0.50; 2.49; -0.38; 0.09; -0.30; 1.67; -0.05; 0.38; 2.85; -3.17; 2.03; -0.38; 0.03; 1.85; 0.90; -1.03; 1.11; 1.44; 1.41; 0.83; -0.39; 1.31; 1.30; 0.65; -1.10; 1.90; -0.45; -3.46 : RG & V
1.29; 0.90; -0.48; -0.34; -0.53; -0.24; 0.42; -0.31; 0.81; -0.21; 0.26; -0.01; 0.26; 0.22; 0.01; 0.69; -1.47; 1.17; -1.94; -1.33; -0.54; 0.78; 0.01; 0.20; 4.59; -0.92; -0.01; -0.61 : QM & Z
3.50; -0.92; -1.02; -0.56; -0.52; 0.25; 0.81; 0.20; 0.15; -0.93; 0.70; 0.42; -0.96; 0.79; -1.17; -2.17; -0.87; 0.28; -0.37; -1.60; -0.36; -0.24; 0.33; 0.06; -3.02; 1.40; -0.13; -1.99 : RG & V
2.22; 0.71; -0.68; -1.03; -0.45; 0.09; -0.18; -0.70; -0.49; -1.79; 0.69; -0.61; 0.10; -1.04; 0.80; -0.67; 0.67; 0.98; 1.57; -0.13; 0.77; -0.98; 1.29; -1.17; -4.41; 2.98; -0.12; -1.40 : RG & Z
2.48; -0.59; -0.40; 0.18; -0.63; 0.16; 0.78; -0.22; 0.26; -1.24; 0.37; -0.99; -0.79; -0.01; -0.10; -1.17; -0.73; 1.48; -1.81; -0.83; -1.34; -0.16; 1.60; -0.43; 2.80; 1.03; 0.26; -0.78 : QM & T
2.53; -0.36; -0.64; -0.38; -0.11; 0.27; 0.43; -0.34; 0.41; -0.78; 1.17; 0.71; -0.24; 0.56; -0.17; -0.01; -1.65; 0.59; 0.48; -2.25; -0.47; 1.04; -0.70; 1.70; -1.77; 1.58; 0.26; -1.59 : RG & Z
1.40; 0.05; -0.81; 0.99; -0.11; 0.66; 0.46; 0.07; 2.19; -3.08; 0.34; -0.74; 0.41; -0.14; -0.59; -0.81; -0.85; 1.01; -1.56; -0.94; -1.43; 1.89; 0.33; -0.17; 3.22; -0.20; -0.29; 0.00 : QM & T
2.46; 0.30; -0.63; 0.00; -0.03; 0.25; 0.97; -0.36; -0.71; 0.54; 0.79; 0.33; 0.12; -0.51; 0.91; 1.44; 0.01; 0.60; 2.00; -0.83; 0.66; 1.23; -0.89; 0.08; -0.42; 2.18; 0.79; -1.63 : RG & Z
1.51; 1.32; -4.24; 0.22; 0.16; 0.33; -0.49; 0.25; 0.93; -2.23; 1.14; -0.66; 0.06; 0.68; 0.44; -0.24; 0.17; 1.64; -1.19; 0.06; 0.01; 0.72; 0.86; 0.36; -1.71; 3.00; -0.28; -2.17 : RG & T
-0.89; 0.02; -0.80; -0.79; 0.32; 0.68; 1.39; -2.24; 1.52; -6.05; 1.89; -0.08; -0.15; 0.75; -0.80; 2.64; -0.13; -0.74; 2.03; -0.19; -1.34; 2.20; -0.30; 0.48; -1.31; 1.78; 1.41; -2.16 : Gf & Z
0.38; 1.73; -1.03; -0.65; 0.14; 2.15; 0.24; -0.35; 1.38; 0.25; 1.08; 0.25; 0.79; -0.34; 0.36; 2.77; -0.14; 1.18; 1.84; -0.22; 1.06; 0.81; -0.15; -0.07; 1.12; 1.20; 0.78; -1.67 : RG & Z
-1.44; 1.17; -0.44; 0.47; -0.28; 0.04; 0.73; -0.89; 0.93; -4.48; 1.27; -0.30; 0.48; 0.97; -0.09; 3.38; 0.66; -0.30; 0.66; 0.92; -0.64; 2.44; 1.18; 2.00; 4.12; 0.97; 0.82; -0.91 : Gf & Z
0.47; 0.29; -0.92; -0.67; -0.46; 0.43; -0.62; -0.16; 0.30; -1.45; 0.42; 0.29; 0.09; -1.30; 0.68; -0.93; -0.10; 0.81; 2.12; -0.13; 1.56; -0.01; -1.11; -0.50; -4.87; 1.70; 0.71; -1.21 : RG & Z
2.59; 0.68; 1.22; -0.05; -0.12; 1.13; -0.16; 1.44; 1.56; 0.62; 0.31; -0.36; -0.09; -0.20; -0.94; -1.68; -2.07; 2.16; -1.04; -0.46; -2.84; 0.48; 0.35; 1.07; 2.01; -0.19; -0.67; -1.20 : QM & V
1.60; 1.67; -1.05; -0.37; -0.37; -0.36; 0.11; 0.34; 1.96; -3.43; 1.25; 0.12; 1.13; -0.33; 0.10; -0.13; 0.64; 2.64; 1.39; -0.06; -1.43; 0.62; 0.69; -0.62; -2.26; 1.63; 0.43; -1.77 : RG & V
0.11; -0.63; -0.92; -0.48; -0.25; 1.14; 0.39; -2.17; 0.96; -6.05; 0.74; -0.46; 0.05; -0.45; -0.62; 1.32; -0.61; -0.82; 3.05; -0.82; -0.52; 0.45; 1.00; -0.58; -3.66; -0.04; 1.55; -1.06 : Gf & Z
1.89; 0.24; 0.34; 0.86; 0.00; 0.91; -0.17; 1.08; 2.50; 0.15; -1.21; 0.99; -0.09; 2.67; 0.21; -2.94; -0.44; 1.29; -0.42; -0.51; -1.23; 1.34; -0.33; 0.86; 0.46; 0.52; -0.10; -2.96 : RG & W
0.96; 1.15; -0.14; -0.55; -0.13; 0.62; 0.37; -0.57; 0.76; -0.93; 0.88; 0.32; -0.71; 0.78; 0.34; -0.15; 0.48; 0.59; 0.58; -0.62; -0.16; 0.71; 0.40; -0.06; -1.01; 1.21; 0.30; -1.85 : RG & W
1.73; 1.99; -1.66; 1.07; 0.06; 0.00; -0.44; 0.35; 2.56; -1.55; 1.47; -0.70; 0.37; -1.58; 1.15; -0.64; -1.64; 1.96; -1.94; -0.32; -0.56; 1.17; 0.93; -0.28; 1.41; 0.41; -0.43; -1.33 : QM & V
-0.06; 2.30; -0.44; -0.88; 0.68; -0.03; 0.43; -0.96; 2.57; -1.73; 1.41; 0.52; -0.53; 0.97; 0.08; -0.64; 0.20; 0.57; 1.69; -0.01; 0.31; 2.04; -0.88; -0.10; -1.58; 1.75; 2.80; -2.62 : RG & Z
0.82; 1.17; -0.64; -1.41; -0.68; 0.49; -0.65; 0.10; 0.73; -2.91; 1.26; 0.00; -0.82; 0.37; 0.45; -1.62; 1.24; 0.07; -0.97; -0.29; 0.60; 0.42; 0.85; 0.40; -5.03; 1.49; 0.12; -1.73 : RG & T
0.91; 1.18; -0.35; 1.29; -0.17; 0.32; 1.20; 0.30; 2.48; -0.47; 0.84; -0.61; -0.57; 2.01; 0.02; 0.02; 0.14; 1.93; 0.12; 0.04; -1.62; 1.81; 0.71; 0.32; 5.77; -0.53; -0.57; -1.68 : QM & T
2.06; 1.65; -0.79; 0.24; -0.04; -0.02; -0.04; 0.49; 1.00; 3.95; 0.38; -0.67; 1.58; -2.35; 0.99; 1.37; -2.10; 2.23; 0.15; 0.72; 0.60; 1.10; -0.10; -0.18; 6.05; 0.48; -0.22; -0.07 : QM & W
2.03; -0.67; -0.27; 1.00; -0.19; 0.02; 1.14; -0.22; -0.19; 0.57; 2.04; 0.98; -0.82; 1.58; -0.44; -1.27; -0.72; -0.57; 0.55; -2.03; -0.75; 0.91; -0.66; 0.00; -1.91; 1.27; 0.39; -2.67 : RG & Z
1.75; 0.53; -2.42; 0.67; -0.65; 1.78; -0.32; 0.01; 0.35; 0.46; 0.30; 0.22; 0.09; -0.91; 0.76; -0.60; -0.66; 0.37; 2.02; 0.57; 0.87; 1.75; -0.31; -0.57; -1.05; 1.04; 0.38; -1.17 : RG & W
1.72; 0.34; -0.13; -0.58; -0.81; 0.04; 0.14; -0.30; 0.56; 3.13; -0.72; -0.18; -1.59; -1.51; 0.63; -1.02; -0.94; 0.82; 0.74; -1.75; -0.34; 0.11; 0.40; -0.06; 4.05; -0.88; -0.09; -0.35 : QM & W
1.86; 0.72; -1.01; 0.48; -0.16; 0.30; 0.19; -0.19; 1.41; -2.35; 3.11; -1.18; 0.10; 1.71; 0.54; -0.73; 0.30; 0.83; 0.57; -0.52; -0.21; 1.48; 0.95; -0.31; 0.21; 1.34; -0.19; -2.78 : RG & V

-0.77; 0.08; 0.88; 1.09; -3.14; -0.79; 0.10; 0.62; 0.68; -1.44; 1.30; 0.70; -0.07; 2.35; -0.59; -0.41; -1.18; 3.27; -1.66; 1.37; 0.53; -1.93; 0.89; -0.10; -1.79; -0.25; 2.44; 1.15 : (84) & [32]
-0.63; 0.78; -0.03; 0.40; -0.24; -0.12; 1.60; 0.28; 1.31; -0.97; 2.45; 4.29; -0.99; 3.09; -1.28; -1.12; -0.93; 0.02; -3.95; 0.04; -0.79; 0.24; 1.24; 1.05; -0.44; -2.09; 1.78; 0.13 : (77) & [33]
0.20; -0.72; 0.71; 0.27; -3.36; -0.67; 0.59; -1.28; 0.38; -0.39; 1.46; 1.35; -0.31; -0.02; 0.19; -0.23; -0.97; 1.57; 0.92; -0.24; 0.77; -2.39; 1.19; -0.71; -0.38; -0.89; 2.06; -0.45 : (84) & [32]
0.03; -1.07; 0.20; 1.29; -3.50; -1.94; 1.07; -0.85; 1.60; -0.96; 2.50; 1.44; 1.51; -0.26; -0.23; -0.06; -1.15; 1.17; -0.72; -0.68; 0.32; -0.33; -0.21; 1.03; -0.14; -1.30; 1.59; 1.09 : (82) & [36]
-0.26; 0.86; 0.56; 0.15; -1.87; -1.01; 0.98; -0.33; -0.12; -1.07; 2.28; 1.58; -1.18; 1.34; 0.07; 0.02; 1.06; -1.04; -0.61; -0.98; -0.08; -0.90; 0.51; 0.28; -0.53; -1.45; 1.37; -1.30 : (80) & [33]
-1.09; -0.95; 0.82; -0.15; -1.74; 0.10; 1.28; -1.07; 1.21; -1.30; 1.96; 3.47; -1.09; 0.77; 0.21; -0.71; -1.19; 1.12; -1.11; -0.33; 0.52; -0.80; 1.48; 0.00; 0.05; -1.50; 1.71; -0.15 : (77) & [32]
-0.13; -0.19; -0.91; 1.81; -2.16; -1.97; 2.52; -1.39; 0.41; -0.06; 1.97; 2.20; -1.28; 0.71; 0.08; -1.11; -1.72; 0.89; -0.41; -1.90; 1.97; -3.00; 0.47; 1.48; -0.28; -1.10; 1.44; 0.26 : (80) & [32]
-0.11; 2.19; 1.27; -1.81; -3.82; -3.47; -0.87; -0.85; 3.68; -3.15; 4.59; 2.14; -1.72; 0.81; -0.54; -2.95; -1.36; -3.74; -1.47; -6.44; 8.29; -5.09; -2.79; 1.30; -0.40; -7.02; 1.75; 0.64 : (82) & [29]
-0.19; -1.36; 0.96; 1.22; -1.20; -1.24; 0.99; -1.52; 0.15; -0.96; 1.64; 1.70; -0.08; 0.18; 0.41; -0.18; -1.93; 0.71; -0.49; -1.15; 0.83; -1.25; 1.02; -0.38; 0.94; -1.33; 1.94; 0.56 : (77) & [32]
